Here is a tiny trained network, its code and every weight. The questions are about switching its units off for an input and a class, where a switched-off unit gives its printed mean instead of its output.

import numpy as np


def w(rows, s, z=0):
    codes = np.array(rows[::2]) - 128.0
    scale = np.full(codes.shape[1], s)
    scale[-1] = z or s
    return codes * scale


def f(y):
    return y / 2 * (1 + np.tanh(0.7978845608 * (y + 0.044715 * y**3)))


def log_softmax(a):
    a = a - a.max(-1, keepdims=True)
    return a - np.log(np.exp(a).sum(-1, keepdims=True))


def net(x, mask):
    res = np.array(x, float).reshape(1, 3) / 4 @ E
    y = f(res @ A[0][:, :-1].T + A[0][:, -1])
    res = res + np.where(mask, y, B[0][:, -1]) @ B[0][:, :-1]
    return log_softmax(res[-1] @ U[:, :-1].T + U[:, -1])


A, B = {}, {}
E = w([
[111,148,135,32,201,172,75],'x0',
[202,144,1,153,152,44,73],'x1',
[113,224,70,168,155,213,173],'x2',
],0.012)
A[0] = w([
[146,187,107,120,151,57,89,162],'n1',
[94,94,85,24,142,164,101,100],'n2',
[145,82,199,109,119,72,125,54],'n3',
[85,98,139,111,65,172,156,248],'n4',
[136,136,255,122,179,177,135,178],'n5',
[154,140,76,137,158,175,191,77],'n6',
[205,154,116,120,177,42,125,165],'n7',
[142,129,243,151,162,27,110,45],'n8',
[157,197,188,44,171,128,42,36],'n9',
[112,154,176,139,99,236,151,132],'n10',
[161,124,78,163,107,93,84,189],'n11',
[183,144,156,131,125,142,122,117],'n12',
[110,164,108,185,157,163,156,60],'n13',
[116,108,132,92,184,169,91,142],'n14',
[209,91,54,150,180,111,162,185],'n15',
[105,133,114,94,152,148,94,8],'n16',
[140,195,75,147,128,96,65,181],'n17',
[115,68,186,147,73,203,171,201],'n18',
[131,93,154,121,132,98,94,40],'n19',
[144,150,97,51,141,111,115,152],'n20',
[143,157,98,132,136,192,155,46],'n21',
[147,66,133,79,83,118,77,32],'n22',
[127,102,144,124,115,166,132,136],'n23',
[147,130,136,199,62,94,173,121],'n24',
[147,127,149,207,41,92,187,140],'n25',
[188,24,129,80,111,142,127,62],'n26',
[233,128,88,160,162,119,103,190],'n27',
[82,95,109,102,231,186,69,80],'n28',
[115,211,162,222,186,154,140,94],'n29',
[174,75,185,86,131,82,132,28],'n30',
[94,100,136,227,80,105,159,147],'n31',
[107,110,133,92,87,59,99,108],'n32',
[128,143,137,44,111,177,75,177],'n33',
[114,176,142,96,169,145,81,95],'n34',
[142,147,100,180,176,224,146,96],'n35',
],0.0095,0.0011)
B[0] = w([
[63,146,198,32,40,175,141,208],'n1',
[205,208,150,162,147,68,211,203],'n2',
[153,69,91,153,163,169,88,222],'n3',
[81,193,165,94,125,150,104,208],'n4',
[75,169,152,25,102,167,121,251],'n5',
[102,31,77,166,151,123,36,177],'n6',
[56,130,224,99,89,178,134,230],'n7',
[107,67,58,166,147,153,55,217],'n8',
[196,165,143,156,180,101,255,223],'n9',
[101,81,137,76,93,184,142,238],'n10',
[85,170,198,121,83,143,151,218],'n11',
[167,94,146,97,88,124,127,127],'n12',
[200,72,67,179,173,186,61,179],'n13',
[188,157,178,113,117,57,137,187],'n14',
[77,148,125,16,101,155,132,223],'n15',
[194,142,166,125,148,108,131,158],'n16',
[65,149,178,84,72,215,72,217],'n17',
[82,177,222,46,48,161,133,254],'n18',
[141,88,105,145,188,155,63,175],'n19',
[135,167,170,54,118,89,165,181],'n20',
[202,85,76,118,177,153,111,174],'n21',
[131,34,84,149,200,138,84,203],'n22',
[79,153,149,151,92,165,89,157],'n23',
[188,166,132,137,158,16,179,215],'n24',
[208,184,194,151,180,70,224,238],'n25',
[145,66,48,157,150,132,74,199],'n26',
[75,147,159,43,34,143,91,227],'n27',
[188,163,92,133,164,37,165,211],'n28',
[188,56,61,168,128,133,66,194],'n29',
[140,53,50,123,182,153,24,215],'n30',
[197,222,152,164,124,60,192,218],'n31',
[145,86,114,98,164,178,104,198],'n32',
[126,182,199,171,124,52,126,199],'n33',
[167,142,128,151,156,94,169,179],'n34',
[159,26,71,168,159,149,60,200],'n35',
],0.0055,0.01)
U = w([
[43,158,172,75,47,151,129,252],'0',
[185,180,141,142,110,6,179,113],'1',
[142,56,72,149,124,158,89,2],'2',
],0.014,0.00053)

Each question gives the input, the list of numbers given to net, and the class t.
The units are the neurons (one row each of A and B). Each row of codes is followed by its name. A weight is (code - 128) times the scale printed after its matrix; where a second scale follows, it is the last column's (A, B and U).
mask holds one flag per neuron, in row order. A switched-off neuron (its flag False) gives its mean, the last column of its row in B, instead of its output. The means were averaged over made-up inputs and are rounded, as every weight is.
A unit's drop is (log p(t) with every unit on - log p(t) with that unit switched off) / (log p(t) with every unit on - log p(t) with every unit switched off).
most important unit: the unit with the biggest drop
top k neurons: the k neurons with the biggest drops, biggest first
drop when u is switched off: that unit's drop, to one decimal
input [8,6,8], class 1: top 3 neurons -> n28, n2, n9
input [-3,8,8], class 0: top 2 neurons -> n27, n17
input [-4,4,-4], class 0: most important unit -> n7
input [6,8,8], class 0: top 2 neurons -> n1, n17
input [3,6,6], class 0: top 2 neurons -> n17, n1
input [8,7,-1], class 1: top 2 neurons -> n9, n28
input [6,5,-4], class 1: top 3 neurons -> n9, n2, n28
input [-4,-2,-4], class 1: top 3 neurons -> n25, n31, n24
input [4,5,5], class 0: top 3 neurons -> n17, n1, n27
input [1,-4,5], class 2: top 2 neurons -> n35, n29
input [4,6,-6], class 0: drop when n7 is switched off -> 0.5
input [-6,7,-7], class 0: drop when n27 is switched off -> 0.2
input [4,-4,-5], class 2: drop when n26 is switched off -> 0.1
input [6,-1,6], class 1: most important unit -> n28
